Look-ups in named tables: a row name and a column name give one cell, copied from the table.

Kel:
,Pob,Negep,Som,Rizo
Nomeru,8.6,6.8,6.4,3.6
Nozi,5.9,6.7,3.6,6.3
Kisora,9.5,9.1,4.8,6.6
Vuler,5.3,6.0,1.5,0.0
Defep,4.9,4.3,7.9,9.0

Nozi, Pob: 5.9
Nozi, Som: 3.6
Nomeru, Negep: 6.8
Nomeru, Pob: 8.6
Defep, Rizo: 9.0
Vuler, Rizo: 0.0
Defep, Pob: 4.9
Vuler, Som: 1.5
Nomeru, Rizo: 3.6
Defep, Som: 7.9
Kisora, Rizo: 6.6
Nomeru, Som: 6.4
Nozi, Negep: 6.7
Row with the largest Pob: Kisora

Kuva:
	Pefopov	Pog	Kofuzik	Vob	Vesis	Minupat	Sekor	Zopi	Pup
Puvus	0.0	-0.2	-0.7	-0.2	0.2	0.4	-0.2	0.4	-0.1
Sedaro	0.3	0.6	0.9	0.5	0.1	-0.3	0.6	0.0	0.5
Vov	-0.1	-0.1	-0.8	-0.2	0.3	0.0	-0.1	0.4	0.0

Puvus, Vesis: 0.2
Vov, Pog: -0.1
Sedaro, Sekor: 0.6
Puvus, Pup: -0.1
Vov, Vesis: 0.3
Vov, Vob: -0.2
Puvus, Minupat: 0.4
Vov, Pefopov: -0.1
Puvus, Pog: -0.2
Puvus, Kofuzik: -0.7
Sedaro, Minupat: -0.3
Vov, Minupat: 0.0
Sedaro, Zopi: 0.0
Vov, Kofuzik: -0.8
Sedaro, Pog: 0.6
Row with the largest Pefopov: Sedaro

Bet:
           Laf   Dun   Kis    Fod  Kudez
Nit      -5.79  9.12  1.87  -9.28   3.53
Bodap    -4.39  3.30  8.47  -4.29   1.34
Nolig    -3.39  1.91  9.49  -4.08   0.49
Ven      -5.62  5.33  6.49  -5.94   1.77
Dad      -8.80  4.77  5.77  -4.84   2.40
Vupeper  -5.16  6.00  5.64  -6.08   2.27
Vul      -0.42  1.08  9.81  -4.99   0.73
Vok      -3.57  7.89  3.19  -6.56   3.12
Rofeg    -4.53  7.98  3.89  -6.47   3.16
Nipokoz  -5.40  5.82  3.72  -5.13   3.55

What is the Laf of Bodap in Bet?
-4.39
What is the Kis of Vul in Bet?
9.81
What is the Dun of Bodap in Bet?
3.30
What is the Dun of Vupeper in Bet?
6.00
What is the Kudez of Bodap in Bet?
1.34
What is the Laf of Vok in Bet?
-3.57
What is the Kudez of Vul in Bet?
0.73
What is the Kudez of Dad in Bet?
2.40
What is the Laf of Ven in Bet?
-5.62
What is the Dun of Vul in Bet?
1.08

Noron =
|  | Ror | Visizo | Nafep | Nane | Vepu | Dit | Pubo |
|---|---|---|---|---|---|---|---|
| Dovof | -0.809 | -2.143 | 1.310 | 3.238 | -3.412 | -1.400 | -1.356 |
| Folufup | -4.155 | 1.067 | -0.273 | -2.605 | -5.052 | -3.277 | -0.463 |
| Sodulot | 3.438 | -2.910 | -1.963 | -2.724 | -8.872 | -2.374 | -2.724 |
| Mukiral | 1.329 | -2.614 | -2.743 | -2.817 | -4.856 | 3.590 | -0.810 |
| Vitip | 0.789 | 3.519 | -0.674 | -3.474 | 0.091 | -0.349 | 1.320 |
| Reb | 1.244 | 7.497 | -4.241 | -0.779 | 2.384 | -1.972 | -1.432 |
| Rele | -1.108 | -3.048 | -2.704 | 3.977 | -4.023 | -0.149 | -0.324 |
| Nekup | -1.044 | -0.201 | -2.239 | 0.370 | -0.290 | 0.415 | -2.435 |
| Narak | -0.967 | -0.318 | -1.023 | -6.552 | -0.947 | 1.510 | 4.919 |
| Num | -1.456 | 0.076 | 2.328 | 0.761 | -1.060 | -0.941 | -2.774 |
| Pebe | -5.595 | -1.966 | -1.305 | 2.207 | 0.417 | -1.071 | -1.078 |

Pebe, Nafep -> -1.305
Nekup, Nafep -> -2.239
Narak, Pubo -> 4.919
Rele, Nafep -> -2.704
Pebe, Nane -> 2.207
Mukiral, Visizo -> -2.614
Vitip, Nane -> -3.474
Folufup, Vepu -> -5.052
Dovof, Nafep -> 1.310
Vitip, Ror -> 0.789
Mukiral, Ror -> 1.329
Folufup, Pubo -> -0.463
Nekup, Nane -> 0.370
Vitip, Pubo -> 1.320
Sodulot, Ror -> 3.438
Num, Pubo -> -2.774
Dovof, Visizo -> -2.143
Folufup, Visizo -> 1.067

Kamukup:
cols = Zel, Zir, Rer, Mavarub, Fisog, Dos, Gug
Dudivu: [11728, 400, -8956, 37323, -25783, 2459, 16460]
Fanaz: [-2174, -14763, -66483, 5902, 5201, -54596, 37966]
Gub: [-75142, -1166, -71784, -66060, -6086, -4358, -56473]
Budegav: [18353, 21633, 62219, -25161, -22823, -34120, -17403]
Pinidot: [-60241, 38792, 7268, -58031, 9451, -50147, 5396]
Defun: [24392, 12929, -18379, -20931, -8566, 12496, 21595]
Pabob: [-40744, -14915, 15330, -63958, -31622, 1382, -26440]
Tiv: [-3296, -32484, -59772, -59822, -30357, -44988, -25840]
Lel: [-12237, -58135, -55638, -62401, -26638, 4659, -74667]
Nus: [-31296, -4430, 8698, -40077, -36931, 6596, 51958]
Dagi: [-75022, -11390, 7234, 20031, -22374, -55416, -21239]
Losopif: [-39683, -17581, 42610, -53765, -51596, -29839, 19927]
Nivip: [-97608, -77877, -46778, -4842, 3893, -6239, -55149]

Pabob, Dos -> 1382
Tiv, Mavarub -> -59822
Pabob, Rer -> 15330
Losopif, Mavarub -> -53765
Budegav, Mavarub -> -25161
Lel, Zir -> -58135
Fanaz, Rer -> -66483
Budegav, Rer -> 62219
Dudivu, Gug -> 16460
Fanaz, Fisog -> 5201
Budegav, Fisog -> -22823
Dagi, Fisog -> -22374
Pabob, Zel -> -40744
Lel, Gug -> -74667
Nus, Mavarub -> -40077
Nivip, Zel -> -97608
Tiv, Dos -> -44988

